Here is a tiny trained network, its code and every weight. The questions are about switching its units off for an input and a class, where a switched-off unit gives its printed mean instead of its output.

import numpy as np


def w(rows, s, z=0):
    codes = np.array(rows[::2]) - 128.0
    scale = np.full(codes.shape[1], s)
    scale[-1] = z or s
    return codes * scale


def f(y):
    return y / 2 * (1 + np.tanh(0.7978845608 * (y + 0.044715 * y**3)))


def log_softmax(a):
    a = a - a.max(-1, keepdims=True)
    return a - np.log(np.exp(a).sum(-1, keepdims=True))


def net(x, mask):
    res = np.array(x, float).reshape(1, 6) / 4 @ E
    y = f(res @ A[0][:, :-1].T + A[0][:, -1])
    res = res + np.where(mask, y, B[0][:, -1]) @ B[0][:, :-1]
    return log_softmax(res[-1] @ U[:, :-1].T + U[:, -1])


A, B = {}, {}
E = w([
[161,97,250,74,149,123],'x0',
[80,125,176,112,22,131],'x1',
[132,224,129,88,151,202],'x2',
[96,129,126,113,147,136],'x3',
[149,128,129,139,115,122],'x4',
[170,128,132,146,103,118],'x5',
],0.015)
A[0] = w([
[162,197,218,79,128,133,133],'neuron 1',
[75,160,68,158,44,173,156],'neuron 2',
[181,118,169,127,246,87,208],'neuron 3',
[171,128,53,195,177,159,182],'neuron 4',
[100,188,209,134,54,250,153],'neuron 5',
[177,113,88,125,219,85,244],'neuron 6',
[74,42,66,201,166,22,254],'neuron 7',
[75,23,157,103,87,3,195],'neuron 8',
],0.011,0.0062)
B[0] = w([
[131,68,79,108,170,208,200],'neuron 1',
[141,153,108,148,83,27,203],'neuron 2',
[144,135,211,166,207,182,235],'neuron 3',
[87,152,62,165,111,208,212],'neuron 4',
[126,71,40,138,146,129,219],'neuron 5',
[89,152,197,172,158,249,231],'neuron 6',
[116,77,167,210,48,142,251],'neuron 7',
[157,90,222,77,84,109,241],'neuron 8',
],0.011,0.017)
U = w([
[89,12,113,182,143,176,214],'0',
[96,242,77,147,187,171,178],'1',
[104,113,153,133,77,35,86],'2',
[125,106,26,128,172,14,157],'3',
[147,120,246,170,206,107,81],'4',
[185,155,146,111,249,164,3],'5',
[165,71,204,20,156,53,139],'6',
],0.012,0.0033)

Each question gives the input, the list of numbers given to net, and the class t.
The units are the neurons (one row each of A and B). Each row of codes is followed by its name. A weight is (code - 128) times the scale printed after its matrix; where a second scale follows, it is the last column's (A, B and U).
mask holds one flag per neuron, in row order. A switched-off neuron (its flag False) gives its mean, the last column of its row in B, instead of its output. The means were averaged over made-up inputs and are rounded, as every weight is.
A unit's drop is (log p(t) with every unit on - log p(t) with that unit switched off) / (log p(t) with every unit on - log p(t) with every unit switched off).
The circuit of an input: a set's keep is (log p(t) with only the set's units on - log p(t) with every unit switched off) / (log p(t) with every unit on - log p(t) with every unit switched off). Starting from all 8 units, units are removed one at a time, each time the one whose removal leaves the highest keep (on an exact tie, the one counted first), for as long as the keep stays at least 0.8.
circuit, biggest first: the units of the circuit, biggest drop first
most important unit: the unit with the biggest drop
k most important neurons: the k neurons with the biggest drops, biggest first
drop of u: that unit's drop, to one decimal
input [-2,2,3,-2,0,4], class 3: most important unit -> neuron 6
input [-4,-8,1,-2,4,-3], class 1: circuit, biggest first -> [neuron 4; neuron 8]
input [-6,1,4,-8,-6,-2], class 3: circuit, biggest first -> [neuron 6; neuron 2]
input [-1,-6,6,2,7,-7], class 1: 2 most important neurons -> [neuron 4; neuron 8]
input [-1,-2,7,-8,7,8], class 1: 2 most important neurons -> [neuron 7; neuron 8]
input [7,1,4,8,2,3], class 0: 2 most important neurons -> [neuron 5; neuron 1]
input [-8,1,-6,2,-3,1], class 2: circuit, biggest first -> [neuron 2; neuron 1]
input [0,-3,8,-5,3,3], class 1: 2 most important neurons -> [neuron 7; neuron 8]
input [0,-1,4,3,0,-8], class 1: 2 most important neurons -> [neuron 7; neuron 8]
input [0,3,6,5,2,-3], class 3: 3 most important neurons -> [neuron 6; neuron 7; neuron 3]
input [-2,-7,1,4,-2,-7], class 1: 4 most important neurons -> [neuron 8; neuron 4; neuron 5; neuron 1]
input [7,0,3,6,-8,-4], class 5: 3 most important neurons -> [neuron 7; neuron 3; neuron 4]
input [-6,3,6,4,8,-2], class 3: 2 most important neurons -> [neuron 2; neuron 6]
input [3,4,-5,7,7,-7], class 6: most important neuron -> [neuron 8]
input [4,-5,0,1,0,-6], class 4: 4 most important neurons -> [neuron 5; neuron 3; neuron 4; neuron 6]
input [2,-3,1,8,-2,4], class 5: 3 most important neurons -> [neuron 7; neuron 8; neuron 2]
input [4,1,0,-7,-6,-1], class 6: drop of neuron 7 -> 0.4
input [1,8,-8,-7,-7,-7], class 6: drop of neuron 8 -> 0.7
input [5,2,8,7,4,1], class 0: drop of neuron 5 -> 1.3
input [4,-2,3,-5,-5,5], class 5: circuit, biggest first -> [neuron 7]
